Here is a tiny trained network, its code and every weight. The questions are about switching its units off for an input and a class, where a switched-off unit gives its printed mean instead of its output.

import numpy as np


def w(rows, s, z=0):
    codes = np.array(rows[::2]) - 128.0
    scale = np.full(codes.shape[1], s)
    scale[-1] = z or s
    return codes * scale


def f(y):
    return y / 2 * (1 + np.tanh(0.7978845608 * (y + 0.044715 * y**3)))


def log_softmax(a):
    a = a - a.max(-1, keepdims=True)
    return a - np.log(np.exp(a).sum(-1, keepdims=True))


def net(x, mask):
    res = np.array(x, float).reshape(1, 7) / 4 @ E
    y = f(res @ A[0][:, :-1].T + A[0][:, -1])
    res = res + np.where(mask, y, B[0][:, -1]) @ B[0][:, :-1]
    return log_softmax(res[-1] @ U[:, :-1].T + U[:, -1])


A, B = {}, {}
E = w([
[131,131,132],'x0',
[1,205,19],'x1',
[10,36,243],'x2',
[132,66,73],'x3',
[128,129,130],'x4',
[129,129,127],'x5',
[127,128,127],'x6',
],0.0057)
A[0] = w([
[243,12,166,49],'n1',
[31,29,244,130],'n2',
[129,177,164,255],'n3',
[125,251,245,217],'n4',
[15,174,37,126],'n5',
[226,62,206,99],'n6',
[38,97,145,44],'n7',
[34,67,222,107],'n8',
[24,14,235,110],'n9',
[52,54,166,44],'n10',
[196,209,73,73],'n11',
[106,137,134,229],'n12',
[24,209,75,116],'n13',
[224,172,82,51],'n14',
[1,67,164,58],'n15',
[136,160,71,32],'n16',
[147,59,131,32],'n17',
[246,60,209,41],'n18',
[233,30,184,100],'n19',
[171,196,253,38],'n20',
[148,29,67,220],'n21',
[146,164,92,25],'n22',
[213,155,66,56],'n23',
[183,120,215,215],'n24',
[22,121,20,95],'n25',
[244,40,210,107],'n26',
[179,192,82,44],'n27',
[65,74,191,56],'n28',
],0.0061,0.005)
B[0] = w([
[31,212,222,185],'n1',
[239,157,44,254],'n2',
[124,21,45,251],'n3',
[73,55,54,229],'n4',
[42,127,230,232],'n5',
[39,146,159,200],'n6',
[175,224,194,130],'n7',
[197,193,69,209],'n8',
[254,169,64,248],'n9',
[233,198,199,142],'n10',
[220,160,147,175],'n11',
[127,52,79,219],'n12',
[48,89,228,212],'n13',
[224,211,145,160],'n14',
[209,211,154,176],'n15',
[179,223,212,113],'n16',
[73,197,151,102],'n17',
[35,227,212,186],'n18',
[27,133,170,207],'n19',
[58,225,97,129],'n20',
[100,80,34,223],'n21',
[190,207,248,104],'n22',
[224,245,132,157],'n23',
[71,99,70,239],'n24',
[10,211,206,198],'n25',
[22,143,155,228],'n26',
[217,158,196,138],'n27',
[228,196,167,145],'n28',
],0.0061,0.0039)
U = w([
[53,151,183,69],'0',
[254,187,102,28],'1',
[115,58,47,251],'2',
[126,50,67,241],'3',
[143,27,89,218],'4',
],0.0084,0.0026)

Each question gives the input, the list of numbers given to net, and the class t.
The units are the neurons (one row each of A and B). Each row of codes is followed by its name. A weight is (code - 128) times the scale printed after its matrix; where a second scale follows, it is the last column's (A, B and U).
mask holds one flag per neuron, in row order. A switched-off neuron (its flag False) gives its mean, the last column of its row in B, instead of its output. The means were averaged over made-up inputs and are rounded, as every weight is.
A unit's drop is (log p(t) with every unit on - log p(t) with that unit switched off) / (log p(t) with every unit on - log p(t) with every unit switched off).
The circuit of an input: a set's keep is (log p(t) with only the set's units on - log p(t) with every unit switched off) / (log p(t) with every unit on - log p(t) with every unit switched off). Starting from the 12 units with the biggest drops (on a tie, the unit counted first), units are removed one at a time, each time the one whose removal leaves the highest keep (on an exact tie, the one counted first), for as long as the keep stays at least 0.8.
circuit, biggest first: the units of the circuit, biggest drop first
unit that matters most: the unit with the biggest drop
k most important neurons: the k neurons with the biggest drops, biggest first
drop when u is switched off: that unit's drop, to one decimal
input [-2,-7,4,7,4,-6,0], class 0: circuit, biggest first -> n1, n18
input [0,6,-5,5,7,6,1], class 0: circuit, biggest first -> n25, n5
input [-1,-6,8,-4,-1,-5,0], class 1: 2 most important neurons -> n9, n2
input [-5,8,0,3,6,-7,-3], class 0: circuit, biggest first -> n25, n5
input [-4,6,-3,-3,6,6,5], class 0: circuit, biggest first -> n5, n25
input [2,7,-5,4,-1,7,1], class 0: circuit, biggest first -> n25, n5
input [5,7,-7,-7,0,-7,8], class 0: circuit, biggest first -> n13, n5
input [-1,-1,5,-5,5,-5,2], class 1: circuit, biggest first -> n9, n2
input [6,-4,-3,-8,8,-1,6], class 2: unit that matters most -> n4
input [3,-8,0,6,5,-5,-4], class 0: 2 most important neurons -> n1, n18
input [6,-6,-1,1,-3,-2,-1], class 0: drop when n18 is switched off -> 0.3
input [7,3,7,7,-5,-5,4], class 1: drop when n9 is switched off -> 0.1
input [-1,6,7,-7,8,0,-4], class 1: drop when n13 is switched off -> -0.1
